Below are the code and all the weights of a small trained network. Each question names an input and a target symbol and asks about switching units off, where a switched-off unit gives its printed mean instead of its output.

import numpy as np


def w(rows, s, z=0):
    codes = np.array(rows[::2]) - 128.0
    scale = np.full(codes.shape[1], s)
    scale[-1] = z or s
    return codes * scale


def norm(h):
    return h / np.sqrt((h * h).mean(-1, keepdims=True) + 1e-5)


def softmax(a):
    e = np.exp(a - a.max(-1, keepdims=True))
    return e / e.sum(-1, keepdims=True)


def log_softmax(a):
    a = a - a.max(-1, keepdims=True)
    return a - np.log(np.exp(a).sum(-1, keepdims=True))


def net(x, mask):
    ids = ['αγδεζλξστψω'.index(c) for c in x.split()]
    T = len(ids)
    res = E[ids] + P[:T]
    u = 0
    for l in range(3):
        r = norm(res)
        for j in range(3):
            rows = slice(2 * j, 2 * j + 2)
            q, k, v = (r @ M[l][rows].T for M in (Q, K, V))
            z = softmax(np.where(np.tri(T) > 0, q @ k.T / 2**0.5, -1e9)) @ v
            o = O[l][rows]
            res = res + np.where(mask[u + j], z, o[:, -1]) @ o[:, :-1]
        u += 3
    return log_softmax(norm(res)[-1] @ U[:, :-1].T + U[:, -1])


Q, K, V, O = {}, {}, {}, {}
E = w([
[108,24,67,123],'α',
[133,254,170,132],'γ',
[133,129,119,120],'δ',
[132,135,123,126],'ε',
[133,124,121,125],'ζ',
[72,146,116,168],'λ',
[131,128,129,130],'ξ',
[130,130,119,126],'σ',
[132,132,124,124],'τ',
[174,118,101,185],'ψ',
[83,130,146,92],'ω',
],0.0051)
P = w([
[96,86,194,122],'0',
[114,216,2,54],'1',
[131,215,22,68],'2',
[126,205,31,81],'3',
[135,214,38,87],'4',
[138,209,48,99],'5',
[142,212,59,96],'6',
[145,207,74,109],'7',
[147,203,88,111],'8',
],0.00083)
Q[0] = w([
[164,116,183,220],'0.h0',
[83,109,84,53],'0.h0',
[227,120,94,104],'0.h1',
[153,14,155,88],'0.h1',
[113,9,201,185],'0.h2',
[93,1,218,200],'0.h2',
],0.0044)
K[0] = w([
[161,167,78,208],'0.h0',
[69,102,164,24],'0.h0',
[254,98,108,194],'0.h1',
[51,18,95,170],'0.h1',
[135,215,16,107],'0.h2',
[116,221,22,112],'0.h2',
],0.0034)
V[0] = w([
[134,133,88,97],'0.h0',
[44,134,84,53],'0.h0',
[202,41,170,173],'0.h1',
[208,232,228,114],'0.h1',
[58,170,194,100],'0.h2',
[4,170,220,134],'0.h2',
],0.0013)
O[0] = w([
[118,156,102,162,180],'0.h0',
[158,203,158,155,237],'0.h0',
[47,161,131,139,2],'0.h1',
[117,57,14,96,88],'0.h1',
[198,126,108,119,153],'0.h2',
[250,88,115,135,153],'0.h2',
],0.0017,0.00081)
Q[1] = w([
[2,28,210,208],'1.h0',
[175,253,20,55],'1.h0',
[64,110,200,193],'1.h1',
[156,172,66,33],'1.h1',
[74,164,100,65],'1.h2',
[55,163,131,63],'1.h2',
],0.0057)
K[1] = w([
[89,179,1,95],'1.h0',
[109,58,254,160],'1.h0',
[118,182,25,133],'1.h1',
[118,118,241,93],'1.h1',
[72,193,85,83],'1.h2',
[15,206,122,41],'1.h2',
],0.0052)
V[1] = w([
[193,182,173,236],'1.h0',
[34,101,95,228],'1.h0',
[127,182,142,62],'1.h1',
[157,208,5,157],'1.h1',
[200,27,128,176],'1.h2',
[30,212,56,56],'1.h2',
],0.0021)
O[1] = w([
[87,251,117,162,101],'1.h0',
[152,128,60,219,94],'1.h0',
[70,104,157,119,168],'1.h1',
[114,119,37,65,127],'1.h1',
[175,194,83,99,49],'1.h2',
[105,56,226,179,252],'1.h2',
],0.0025,0.0014)
Q[2] = w([
[156,54,148,237],'2.h0',
[149,92,135,252],'2.h0',
[42,121,57,252],'2.h1',
[219,116,197,79],'2.h1',
[135,179,95,118],'2.h2',
[201,185,198,237],'2.h2',
],0.0034)
K[2] = w([
[131,82,204,96],'2.h0',
[167,88,195,106],'2.h0',
[65,135,55,90],'2.h1',
[199,136,181,106],'2.h1',
[163,146,73,163],'2.h2',
[157,164,252,197],'2.h2',
],0.0039)
V[2] = w([
[66,210,165,81],'2.h0',
[183,224,151,164],'2.h0',
[215,136,46,106],'2.h1',
[229,124,72,124],'2.h1',
[12,93,108,61],'2.h2',
[247,180,157,213],'2.h2',
],0.0014)
O[2] = w([
[122,238,152,162,200],'2.h0',
[161,127,214,219,252],'2.h0',
[238,130,189,79,78],'2.h1',
[255,88,182,92,109],'2.h1',
[86,197,44,68,22],'2.h2',
[177,35,238,225,253],'2.h2',
],0.0012,0.00014)
U = w([
[162,143,133,67,141],'α',
[120,254,189,146,173],'γ',
[203,151,33,209,120],'δ',
[172,143,95,66,127],'ε',
[192,127,179,161,113],'ζ',
[115,73,205,224,132],'λ',
[176,57,171,98,103],'ξ',
[29,96,207,61,159],'σ',
[99,14,50,123,196],'τ',
[21,154,77,216,109],'ψ',
[75,177,50,70,10],'ω',
],0.0097,0.0014)

Each question gives the input, a string of symbols that net reads in full, and the target symbol t.
The units are the heads (2 rows each of Q, K, V and O). Each row of codes is followed by its name. A weight is (code - 128) times the scale printed after its matrix; where a second scale follows, it is the last column's (O and U).
mask holds one flag per head, layer by layer. A switched-off head (its flag False) gives its mean, the last column of its rows in O, instead of its output. The means were averaged over made-up inputs and are rounded, as every weight is.
A unit's drop is (log p(t) with every unit on - log p(t) with that unit switched off) / (log p(t) with every unit on - log p(t) with every unit switched off).
The circuit of an input: a set's keep is (log p(t) with only the set's units on - log p(t) with every unit switched off) / (log p(t) with every unit on - log p(t) with every unit switched off). Starting from all 9 units, units are removed one at a time, each time the one whose removal leaves the highest keep (on an exact tie, the one counted first), for as long as the keep stays at least 0.8.
units of the circuit, in order: the units of the circuit, biggest drop first
unit that matters most: the unit with the biggest drop
which heads matter: for each layer, one digit per head in row order, 1 if its drop is at least 0.15 and else 0, layers parted by /
drop when u is switched off: that unit's drop, to one decimal
input α τ ζ ψ δ ψ ζ, target τ: units of the circuit, in order : 0.h2; 1.h0; 1.h1; 1.h2
input ω ζ α ε, target ξ: units of the circuit, in order : 1.h0
input σ ε ζ δ, target γ: units of the circuit, in order : 1.h0; 0.h1; 1.h1
input σ α ψ ζ ζ ε ω δ ξ, target γ: units of the circuit, in order : 1.h0; 0.h1
input ψ ψ γ δ, target ψ: which heads matter : 001 / 101 / 000
input α λ σ ζ σ ξ ζ τ ζ, target τ: units of the circuit, in order : 1.h0; 1.h1
input γ δ λ ζ, target ω: units of the circuit, in order : 1.h1; 1.h0
input σ σ σ ζ, target γ: units of the circuit, in order : 1.h0; 0.h1
input σ ω ω ξ ξ ξ ε σ, target γ: which heads matter : 011 / 100 / 000
input λ ζ δ, target δ: which heads matter : 000 / 100 / 000
input γ σ γ ζ ξ τ, target ω: which heads matter : 010 / 110 / 000
input ψ ε ζ, target ψ: which heads matter : 001 / 101 / 000
input ζ ψ ξ ω ζ ψ ζ, target λ: which heads matter : 010 / 010 / 000
input ψ α σ ξ, target ψ: unit that matters most : 0.h2
input σ ψ σ ε, target γ: units of the circuit, in order : 0.h1; 1.h1
input ω δ σ δ δ, target ξ: units of the circuit, in order : 1.h0; 1.h1
input α σ τ τ ε σ ψ ξ, target τ: which heads matter : 001 / 110 / 000
input ζ δ ε λ ψ τ, target λ: which heads matter : 000 / 010 / 000
input σ σ ω ψ ω δ ψ δ, target γ: which heads matter : 010 / 100 / 000
input δ λ ζ σ σ, target σ: unit that matters most : 1.h0
input λ σ σ ζ σ τ ε, target δ: which heads matter : 000 / 110 / 000
input δ τ δ ζ, target σ: which heads matter : 000 / 100 / 000
input λ ξ ω ζ, target δ: which heads matter : 001 / 100 / 000
input ζ ξ ψ ξ α σ ξ, target λ: which heads matter : 011 / 010 / 000
input ζ σ ξ, target λ: which heads matter : 000 / 010 / 000
input α α ε ψ ω σ, target τ: drop when 0.h0 is switched off : 0.0
input γ ζ ζ ξ τ ζ ζ ε ξ, target ω: units of the circuit, in order : 1.h1
